Facts:
{Q_280, Q_594, Q_874} π Q_312
{Q_280, Q_604, Q_847} π Q_62
{Q_280, Q_638, Q_594} π Q_920
{Q_280} π Q_388
{Q_560, Q_512, Q_846, Q_883, Q_196, Q_723, Q_490, Q_10, Q_509, Q_516, Q_876} π Q_568
{Q_560, Q_883, Q_498, Q_594, Q_847} π Q_876
{Q_560, Q_175} π Q_903
{Q_69, Q_319} π Q_724
{Q_69} π Q_135
{Q_69, Q_860} π Q_196
{Q_878, Q_706} π Q_723
{Q_622, Q_551, Q_499, Q_753} π Q_939
{Q_622, Q_567} π Q_530
{Q_510} π Q_843
{Q_510, Q_509, Q_535, Q_920, Q_985, Q_417, Q_147} π Q_972
{Q_510, Q_679, Q_577, Q_939, Q_667, Q_490, Q_849, Q_94, Q_453, Q_724, Q_448, Q_903, Q_555, Q_250, Q_295, Q_417, Q_404, Q_953, Q_876, Q_608} π Q_70
{Q_546} π Q_61
{Q_679, Q_175} π Q_953
{Q_838, Q_215} π Q_638
{Q_838, Q_522} π Q_257
{Q_838, Q_667, Q_8, Q_983, Q_569} π Q_434
{Q_218, Q_384, Q_522, Q_312, Q_882, Q_753, Q_465} π Q_404
{Q_667} π Q_601
{Q_667, Q_8, Q_529, Q_384, Q_522, Q_601, Q_953} π Q_499
{Q_667, Q_500, Q_638, Q_870} π Q_882
{Q_62, Q_534, Q_753, Q_417, Q_594, Q_125} π Q_490
{Q_8, Q_383} π Q_604
{Q_883} π Q_147
{Q_196, Q_312, Q_981} π Q_608
{Q_532} π Q_569
{Q_588} π Q_560
{Q_673, Q_427, Q_631} π Q_44
{Q_486, Q_594} π Q_577
{Q_486, Q_659} π Q_733
{Q_604, Q_453, Q_920} π Q_442
{Q_895, Q_559} π Q_392
{Q_94} π Q_161
{Q_293} π Q_512
{Q_135, Q_940} π Q_985
{Q_135} π Q_683
{Q_940, Q_985} π Q_774
{Q_706, Q_882, Q_555, Q_125} π Q_465
{Q_983} π Q_88
{Q_981, Q_53} π Q_849
{Q_981, Q_499, Q_567, Q_417, Q_953, Q_876} π Q_448
{Q_734, Q_427} π Q_519
{Q_183, Q_319, Q_53, Q_125} π Q_305
{Q_432} π Q_794
{Q_516, Q_903, Q_678} π Q_846
{Q_294} π Q_555
{Q_294, Q_860} π Q_509
{Q_882, Q_636, Q_675, Q_876, Q_125} π Q_417
{Q_753} π Q_384
{Q_164} π Q_295
{Q_164} π Q_16
{Q_675} π Q_659
{Q_688} π Q_56
{Q_844} π Q_535
{Q_624} π Q_516
{Q_16} π Q_679
{Q_870} π Q_998
{Q_161} π Q_847
{Q_280, Q_560, Q_577, Q_939, Q_264, Q_838, Q_519, Q_883, Q_588, Q_94, Q_293, Q_650, Q_135, Q_638, Q_607, Q_21, Q_319, Q_499, Q_733, Q_920, Q_555, Q_143, Q_5, Q_250, Q_844, Q_427, Q_624, Q_874, Q_998, Q_953, Q_179, Q_876, Q_772} ω 294
{Q_544, Q_622, Q_546, Q_679, Q_218, Q_325, Q_938, Q_846, Q_62, Q_794, Q_532, Q_10, Q_509, Q_604, Q_453, Q_659, Q_522, Q_551, Q_312, Q_448, Q_903, Q_753, Q_164, Q_636, Q_985, Q_688, Q_70, Q_388, Q_175, Q_404, Q_530, Q_559, Q_318, Q_568, Q_608, Q_161, Q_125} ω 934
{Q_69, Q_257, Q_61, Q_442, Q_807, Q_392, Q_667, Q_8, Q_683, Q_514, Q_490, Q_784, Q_673, Q_529, Q_461, Q_535, Q_384, Q_940, Q_983, Q_981, Q_183, Q_860, Q_882, Q_49, Q_434, Q_295, Q_417, Q_594, Q_147, Q_16, Q_44, Q_305, Q_870} ω 496
{Q_510, Q_185, Q_783, Q_723, Q_527, Q_895, Q_106, Q_827, Q_706, Q_498, Q_432, Q_294, Q_567, Q_781, Q_864, Q_768, Q_678, Q_941, Q_843, Q_53, Q_564} ω 447
{Q_280, Q_69, Q_683, Q_514, Q_10, Q_522, Q_295} Λ Q_486
{Q_544, Q_939, Q_185, Q_940, Q_164} Λ Q_368
{Q_560, Q_638, Q_772} Λ Q_479
{Q_878, Q_383} Λ Q_821
{Q_622, Q_903} Λ Q_383
{Q_510, Q_546, Q_723, Q_498, Q_675, Q_594, Q_404} Λ Q_412
{Q_679, Q_807, Q_8, Q_490, Q_183, Q_781, Q_864, Q_843, Q_175, Q_953, Q_608, Q_564} Λ Q_819
{Q_577, Q_62, Q_535, Q_706, Q_981, Q_179, Q_318} Λ Q_196
{Q_257, Q_673, Q_294, Q_860, Q_568} Λ Q_465
{Q_61, Q_794, Q_551, Q_607, Q_753, Q_5, Q_688, Q_844} Λ Q_534
{Q_264, Q_838, Q_499} Λ Q_901
{Q_218, Q_94, Q_461, Q_49, Q_147} Λ Q_215
{Q_442, Q_783, Q_250, Q_874, Q_70} Λ Q_999
{Q_325, Q_529, Q_453, Q_21, Q_768, Q_530} Λ Q_500
{Q_56, Q_895, Q_567, Q_479, Q_999, Q_998, Q_941} Λ Q_469
{Q_392, Q_724, Q_448, Q_465, Q_44} Λ Q_734
{Q_938, Q_196, Q_604, Q_901, Q_876} Λ Q_15
{Q_667, Q_516} Λ Q_601
{Q_846, Q_312, Q_388, Q_161} Λ Q_675
{Q_519, Q_650, Q_733, Q_368, Q_870} Λ Q_849
{Q_534, Q_827, Q_417, Q_624, Q_972, Q_305} Λ Q_847
{Q_883, Q_784, Q_135, Q_983, Q_432, Q_882, Q_427} Λ Q_512
{Q_532, Q_106, Q_215, Q_319, Q_143, Q_985, Q_16, Q_559, Q_125} Λ Q_569
{Q_509, Q_500, Q_555} Λ Q_88
{Q_588, Q_659, Q_434} Λ Q_631
{Q_527} Λ Q_878
{Q_293, Q_636, Q_53} Λ Q_774
{Q_384, Q_678} Λ Q_516
{Q_920} Λ Q_724

Known rows:
[-12 -11   2 -17  -1  -5   5  -9  22  -2 -11 -18 -11   1  20 -27  -3   9
  -2 -29  -5  -7   0   6  -4 -13  -3] -> Q_667
[  5 -17  -2  -6   4   2   5  -4  11  -7  -6  -3 -10  26   8  -3   8  14
  12 -10   3  -2  -9  -1 -10  -7   0] -> Q_882
[  5  -4  -7  -1   5  11   0   6  13  -3  -3  -9 -14   1  10  -2  -1  17
  11 -27   3   3   0   2  -2 -17  11] -> Q_601
[ 15  -4   2  -1   5 -18   6   1   3 -12  21  -3  20   2 -10   0  -1  -8
  -3  -2 -18  -1   6  -7 -17  19  -5] -> Q_49
[-16   0   1 -13   3  19  -4   8 -10   5  -6 -13 -11  19  13 -11  -1   6
   5  -6   7   0   7  -8  -1 -17  -8] -> Q_551
[  9  -3  -6  -3   9   7   1  12  14 -18  11 -13  -7   6   0  -2  -6  11
  10 -40  -3   1   9   0  -9 -13  12] -> Q_569
[ -4  11   0  -5   8 -12  -1  11  -3 -14  21  -7  15  -7 -15  -2 -11 -27
 -19  -5  -9   0  15  -6   1  19  -7] -> Q_559
[  2   7  -7   6  -2  16  -1 -10  10  -4  12   3  16  -5  -8  19  10   0
 -13 -10  -4   0  27   2  -8  22  -3] -> Q_783
[-12   4   2   4   1   5   3   1  11   4  -6 -10  -6 -23  14 -12  -7   0
   0   0  -3   1 -10   6  16 -15   5] -> Q_675
[ 18 -23  -8   0   1  23   3  -4  16   0   9   8  -3  45   5  17  20  26
  12   8  11  -2  -7  -2 -12   1   2] -> Q_442
[ 13  23  -2   0  -2   0  -5   4 -18   4   3  -1   4  10 -14  -7  13   3
   1  11  -7   0  24   2 -12  23 -10] -> Q_5
[ 11  10  -6  -2  12  -2  -3   0 -14  -5  -2   0   5   3 -18   8 -10 -26
 -22  -4  -5  -1   5 -13  -2  10   0] -> Q_318
[ 16  16  -2   1  -2 -18  -2   2  -3  -3   6   8   2  -9 -19   0   7 -12
  -5   6  -4  -1  18   6  -1  21  -3] -> Q_650
[ -5  23  -3  -5   9   7  -4   8 -17   2   5 -10   6  12  -5  -3   1 -19
 -15   4  -9   4  24 -11  -4  23 -15] -> Q_688
[ 19  11  -6   2   7   4   2  -1 -14  -3   6  -3   9  37  -8   1  18   1
   0  17 -13   5  16  -9 -20  43 -11] -> Q_61
[ -1 -17  -3  -1   6  -1  -2  11  -6  -5  -4   7 -12  26   0  17   0   2
  14   4  17   5 -14  -6   8 -10   4] -> Q_448
[  3 -14  -3  -2   5  15  -3   3 -11  -2 -13   3  -9  24  -6  10 -15  -4
   1 -12  13  -4 -17 -13  -3 -19   8] -> Q_62
[ -4  -1   6  -2 -13  -4  -1   0   0   7  -8   4  -7  -7   0 -11  -1   4
   9   6  11  -5  -8  11   8 -13   2] -> Q_555
[-23   4  10   8 -11  11   3 -10  -2   2  -9   2   8 -14   3   1  -3   2
  -2   1   1   0 -10   1  13   2  -2] -> Q_678
[ -5 -15  -4 -11   3 -10   6  -7  17  -6 -12  -9 -13   9  13 -13   6  12
   5 -16   1  -2  -2   2  -5  -5  -1] -> Q_529
[ -3  -2   4  -6 -15  16  -2  -3  16  19   7   2  -1  -7   6  -6   4  10
   1   0  13 -10  -2  14   6 -22   0] -> Q_250

Rows:
No name comes twice in this set of rows, the named rows included.
[  1 -11   2  -3  -3  15   4  -3  -2   5  -7  -5  -4  30  12  -6  10  17
  13  13   4  -1 -16  -4  -8  -5  -4] -> Q_417
[ 20  -9  -6  -6  -1   8  -4   0  -4  -8 -13   4 -16  21 -14   5  -4  17
  15 -22  13  -6  -7   3 -14 -22  16] -> Q_499
[ -5  19   7  -1 -12  15  -3   3 -19  14  -4  -3   0   4   0 -17   5   5
   6  21   2  -4   1   5   2   0  -9] -> Q_844
[-12   8   6  -8 -10  -5   0  -2   8  11  -6  -6  -7 -17   5 -22  -8   2
   0 -12   4 -10   0  15   8 -23  -2] -> Q_280
[  3 -17   7  -4   0  -4   7  -2   7  -5   7  -3   4  13   5  -4   0   7
   8  -1  -3  -2 -12  -5  -8  -4   1] -> Q_16
[ 15 -13  -2   4   0  15   4   1  -9   2  -2   5  -3  41   2  11  14  18
  19  25   5   4 -17 -10 -14  12  -3] -> Q_305
[ -4   8   2   5  -2  21   0   5  -1  11  -3  -8  -5  -3  14 -10  -3  12
   9   1   0   3 -10   1   3 -13   3] -> Q_847
[-19  -1  11  -1  -2   6  -2   2  -7  11  -2   3   3  -5   8  -3 -11 -16
  -6  22   5  -1 -21  -5  22  -9  -6] -> Q_10
[-12 -14   9 -13   2  -5  -1  11   6 -11  14 -10   0   0   4  -9 -17  -7
   4 -25   3  -4  -4  -7   1 -26   1] -> Q_218
[ 16 -31  -7   4   3  29  -4  14   0   4  13  22  -6  55  -3  43  16  18
  21  21  30   5 -17  -9  -7 -11   8] -> Q_70
[ -7 -12  -2 -15   3  -6   4  -9  20  -5  -8 -14 -12   8  12 -20   1   8
   1 -30  -3  -5   4   4  -6  -9  -2] -> Q_8
[  5  -2   3  -2  -7  -9  -1   3   2  -1  -8   7 -12  10  -5  -1   6   9
  14   2  13  -2  -8  12   5 -10   6] -> Q_920
[  9  -5   2  -5  -8 -51 -11 -11 -24  28  -1   7   8 -63  12  -1   4 -11
 -12  15 -20   1  37   4 -24 -13   0] -> Q_427

Now the same objects, written a new way:
Known rows:
[ 30  44  36  29 -31 -14 -26 -38   0 -16 -21  13  65 -21 -29  -3  13   6
  29 -52 -10  21  11  38 -10   4 -25  -7] -> Q_876
[ 22  38  53   2  -3  10   9 -32  -8   2  19   3  75 -25  -2  16  28 -19
   3 -38  -5  37   9  28  17 -21  -4  -3] -> Q_706
[-11  41  24 -15  29   8  -2 -25  12 -16   7 -23  32  -9  -5  20  15 -23
  -3 -42 -20  25 -11  24 -16  21 -10  30] -> Q_164
[ 15  36  17  33   7 -14  -9 -28   0 -17  -9 -30  62 -13 -42 -16  18  51
  17 -34  -2  15   7  55  -6  22 -33  11] -> Q_939
[ 17  46   6  23  39  -3 -17 -11  12 -31 -12 -61  53  -8 -38  -9  10  38
 -18 -36   4  31 -26  34 -13  22 -10  38] -> Q_404
[ -2  16  27 -16  22  21  22 -24  -5  -6  15   3  49 -18   3  25  37 -18
   6 -16 -11  17  10  64  -2 -16 -15   9] -> Q_941
[ -9  31  21 -12  14  17  24 -29   2 -16  11   9  38  -1  -5  20  36  -2
  21 -42 -28   5  30  56  -8   8 -41   7] -> Q_998
[ -2  13  45   1  10   6  14 -27  -9  -8  16 -13  53 -24  -5  11  29 -13
  10 -25  -1  27   1  41   6  -3  -3  11] -> Q_567
[-19  35  21  -7   6  10  28 -29   7 -16   1   5  31   1  -1  22  34  -8
  19 -31 -29   9  22  56  -5   4 -43   4] -> Q_772
[ 14  38   5   1  23   0  28 -10  16 -14  20   6  20 -10 -29  33  27 -40
  -1 -36 -21 -17  27  51  -8  19 -16   0] -> Q_514
[  3  16  27 -18  23  21  19 -24  -6  -3  14   8  53 -18   2  23  37 -19
   6 -19 -11  16  12  64  -2 -16 -14  10] -> Q_768
[  8  24  42  20 -27  -4  -1 -40  -1 -12  -2   7  36 -20 -13  12  20 -21
  47 -62 -25  18  20  34 -16  13 -24   9] -> Q_883
[ 14  36   6   1  25  -1  27 -11  15 -14  20   6  19  -9 -28  34  27 -40
  -1 -36 -21 -17  26  51  -8  20 -15   0] -> Q_784
[ 19  33  32  19  11  -9  33  -7   7 -26  29 -15  25  -7 -33  17  27 -31
  -7 -54  -8  -3  16  17   9  33  -2   1] -> Q_8
[ 11  36  26  12   9 -14  24 -15  11 -15  26  -5  21 -14 -31  23  22 -42
   2 -46 -15  -9  16  28   2  31  -4  -1] -> Q_183
[-39  57  17 -33  29  13   6 -29  -7  16  24 -10  20 -19   4  15  15 -59
  22 -17 -21 -20  11  61  -2  23 -19  14] -> Q_972
[ -5  32  21 -15  12  18  22 -31  -1 -16  13  14  43  -1  -5  18  36  -2
  20 -42 -27   5  31  54  -6   8 -41   5] -> Q_519
[  1  16  27 -20  23  20  20 -25  -6  -3  14   9  55 -18   0  27  36 -16
   6 -19 -12  17  12  64  -4 -18 -15   8] -> Q_527
[ 10  34  25  24   4  -9  -2 -30  -1 -20  -1 -22  58 -11 -34 -10  20  35
  18 -40  -5  16  11  48  -1  22 -32   9] -> Q_555
[ 17  28   4  -8  33   2  21 -14   6  -8  31  11  24 -12 -33  34  28 -39
   4 -40 -23 -23  32  55 -13  27 -13   4] -> Q_442
[ -7  49  38  -1   4  13   9 -23   3 -21  27 -17  37 -20  -5   5  18 -27
  11 -50  -9   1  13  34  -1  15 -10   2] -> Q_631

Rows:
No name comes twice in this set of rows, the named rows included.
[ 29  60  21  34  -2 -16 -19 -38   4  -1  -8 -15  79 -17 -39  -9  10  42
  15 -34  -5  22  12  52   2   4 -37  -1] -> Q_577
[ 14  36   8   0  25  -1  33  -8  13 -16  24   5  21  -6 -29  33  30 -39
  -5 -37 -20 -16  26  47  -5  19 -15   1] -> Q_434
[ 29  31  36  27  11  -4  47   3   4 -42  30 -25  35   4 -41  13  34  -9
 -19 -64  -2   7  15   4  19  33   0   2] -> Q_384
[  1  64  36 -13  16   7  -9 -35  13  -2  12 -11  48 -14  -1  25   8 -33
  -6 -48 -22  35  -6  12  -4   8 -11  19] -> Q_62
[  7  41   7  13  28  -9 -26 -22  17 -14 -19 -40  41 -18 -32   9   3   6
   2 -32 -10  28 -21  42 -30  18 -10  36] -> Q_903
[-19  36  31  -9   2  -6 -31 -44  19   6  -6  -6  14 -35  -2  30  -2 -66
  32 -44 -32  23 -13  28 -36  19  -4  32] -> Q_509
[-13  25  33   3   3   4  20 -29 -18  -8   8 -11  38  -1 -14   6  28  -9
  31 -48 -20  13  17  34   5  30 -26  21] -> Q_624
[ -6  20  36  -1  12 -12 -13 -38  -4  13  10 -11  58 -38 -14   7  16 -10
  14  -6   1  17  -5  60  -2   1  -7   8] -> Q_510
[ -7  16  21 -19  34  21  24 -18 -20   5  11  -6  46 -12  -1  20  38 -22
  12 -13  -9  14   6  64   5  -6 -12  22] -> Q_827
[  3  34  28   4  10 -18  19 -19  12  -7  26   0  18 -16 -29  28  18 -51
   5 -39 -18 -11  17  30  -1  33  -6  -1] -> Q_940
[ 16  34  28  28   4  -6   6 -24  -4 -28   1 -26  60  -6 -34 -14  25  44
  12 -49  -2  19  11  39   5  22 -30   9] -> Q_953

